Below are the code and all the weights of a small trained network. Each question names an input and a class and asks about switching units off, where a switched-off unit gives its printed mean instead of its output.

import numpy as np


def w(rows, s, z=0):
    codes = np.array(rows[::2]) - 128.0
    scale = np.full(codes.shape[1], s)
    scale[-1] = z or s
    return codes * scale


def norm(h):
    return h / np.sqrt((h * h).mean(-1, keepdims=True) + 1e-5)


def f(y):
    return np.maximum(y, 0)


def log_softmax(a):
    a = a - a.max(-1, keepdims=True)
    return a - np.log(np.exp(a).sum(-1, keepdims=True))


def net(x, mask):
    res = np.array(x, float).reshape(1, 2) / 4 @ E
    u = 0
    for l in range(3):
        y = f(norm(res) @ A[l][:, :-1].T + A[l][:, -1])
        res = res + np.where(mask[u : u + 4], y, B[l][:, -1]) @ B[l][:, :-1]
        u += 4
    return log_softmax(norm(res)[-1] @ U[:, :-1].T + U[:, -1])


A, B = {}, {}
E = w([
[142,155,9,100,114,135],'x0',
[161,165,101,169,71,158],'x1',
],0.013)
A[0] = w([
[161,133,66,2,150,205,26],'L0N1',
[164,184,44,150,71,210,112],'L0N2',
[70,212,234,134,163,152,108],'L0N3',
[194,239,84,222,53,160,5],'L0N4',
],0.0055,0.0023)
B[0] = w([
[86,75,148,163,133,105,210],'L0N1',
[138,175,167,241,107,60,253],'L0N2',
[90,83,72,219,119,156,223],'L0N3',
[135,40,134,1,147,178,239],'L0N4',
],0.011,0.0046)
A[1] = w([
[128,224,8,111,175,115,45],'L1N1',
[82,57,87,123,149,162,161],'L1N2',
[154,212,140,119,57,226,5],'L1N3',
[86,176,227,120,136,136,172],'L1N4',
],0.012,0.0019)
B[1] = w([
[69,125,209,193,117,231,240],'L1N1',
[175,147,115,115,118,85,253],'L1N2',
[157,106,98,8,189,184,181],'L1N3',
[108,176,61,127,101,187,213],'L1N4',
],0.013,0.0062)
A[2] = w([
[182,98,128,156,98,19,211],'L2N1',
[148,112,123,114,248,153,250],'L2N2',
[153,200,150,96,96,163,170],'L2N3',
[75,115,76,71,197,87,41],'L2N4',
],0.017,0.0025)
B[2] = w([
[143,126,155,185,177,21,254],'L2N1',
[188,153,69,114,52,128,246],'L2N2',
[130,116,113,117,170,24,189],'L2N3',
[216,93,58,21,133,246,229],'L2N4',
],0.013,0.0066)
U = w([
[192,97,50,46,94,155,209],'0',
[28,116,144,210,52,191,238],'1',
[149,108,139,176,156,6,111],'2',
[62,175,198,68,136,123,27],'3',
[28,151,155,61,97,106,3],'4',
],0.011,0.0039)

Each question gives the input, the list of numbers given to net, and the class t.
The units are the neurons (one row each of A and B). Each row of codes is followed by its name. A weight is (code - 128) times the scale printed after its matrix; where a second scale follows, it is the last column's (A, B and U).
mask holds one flag per neuron, layer by layer. A switched-off neuron (its flag False) gives its mean, the last column of its row in B, instead of its output. The means were averaged over made-up inputs and are rounded, as every weight is.
A unit's drop is (log p(t) with every unit on - log p(t) with that unit switched off) / (log p(t) with every unit on - log p(t) with every unit switched off).
The circuit of an input: a set's keep is (log p(t) with only the set's units on - log p(t) with every unit switched off) / (log p(t) with every unit on - log p(t) with every unit switched off). Starting from all 12 units, units are removed one at a time, each time the one whose removal leaves the highest keep (on an exact tie, the one counted first), for as long as the keep stays at least 0.8.
circuit, biggest first: the units of the circuit, biggest drop first
unit that matters most: the unit with the biggest drop
top k neurons: the k neurons with the biggest drops, biggest first
drop when u is switched off: that unit's drop, to one decimal
input [-7,-3], class 1: circuit, biggest first : [L1N4]
input [1,-3], class 2: top 2 neurons : [L2N1 L1N2]
input [-4,1], class 1: circuit, biggest first : [L2N1 L2N4]
input [2,-1], class 2: top 2 neurons : [L0N1 L1N1]
input [-5,6], class 0: top 3 neurons : [L1N3 L0N1 L2N1]
input [-4,-5], class 0: top 2 neurons : [L0N2 L1N1]
input [-6,-4], class 1: circuit, biggest first : [L1N4 L2N4]
input [3,-2], class 2: top 2 neurons : [L0N1 L1N3]
input [-8,-6], class 1: top 4 neurons : [L0N4 L1N3 L1N4 L2N4]
input [-7,-7], class 0: circuit, biggest first : [L1N4 L2N2]
input [-4,-4], class 0: top 4 neurons : [L0N2 L1N1 L1N4 L2N1]
input [-6,-3], class 1: top 2 neurons : [L1N4 L0N4]
input [0,-3], class 2: top 3 neurons : [L0N2 L1N2 L2N1]
input [3,1], class 2: top 2 neurons : [L0N1 L1N1]
input [-1,-3], class 2: unit that matters most : L1N2
input [-5,5], class 0: top 4 neurons : [L0N2 L0N1 L1N1 L2N1]
input [-4,-6], class 0: top 2 neurons : [L1N1 L0N2]
input [7,-5], class 1: top 2 neurons : [L1N1 L0N4]
input [-7,-8], class 0: drop when L1N1 is switched off : 2.1
input [-5,-6], class 0: unit that matters most : L0N2
input [8,0], class 1: drop when L1N1 is switched off : 0.4
input [-5,-5], class 0: drop when L1N1 is switched off : 2.9
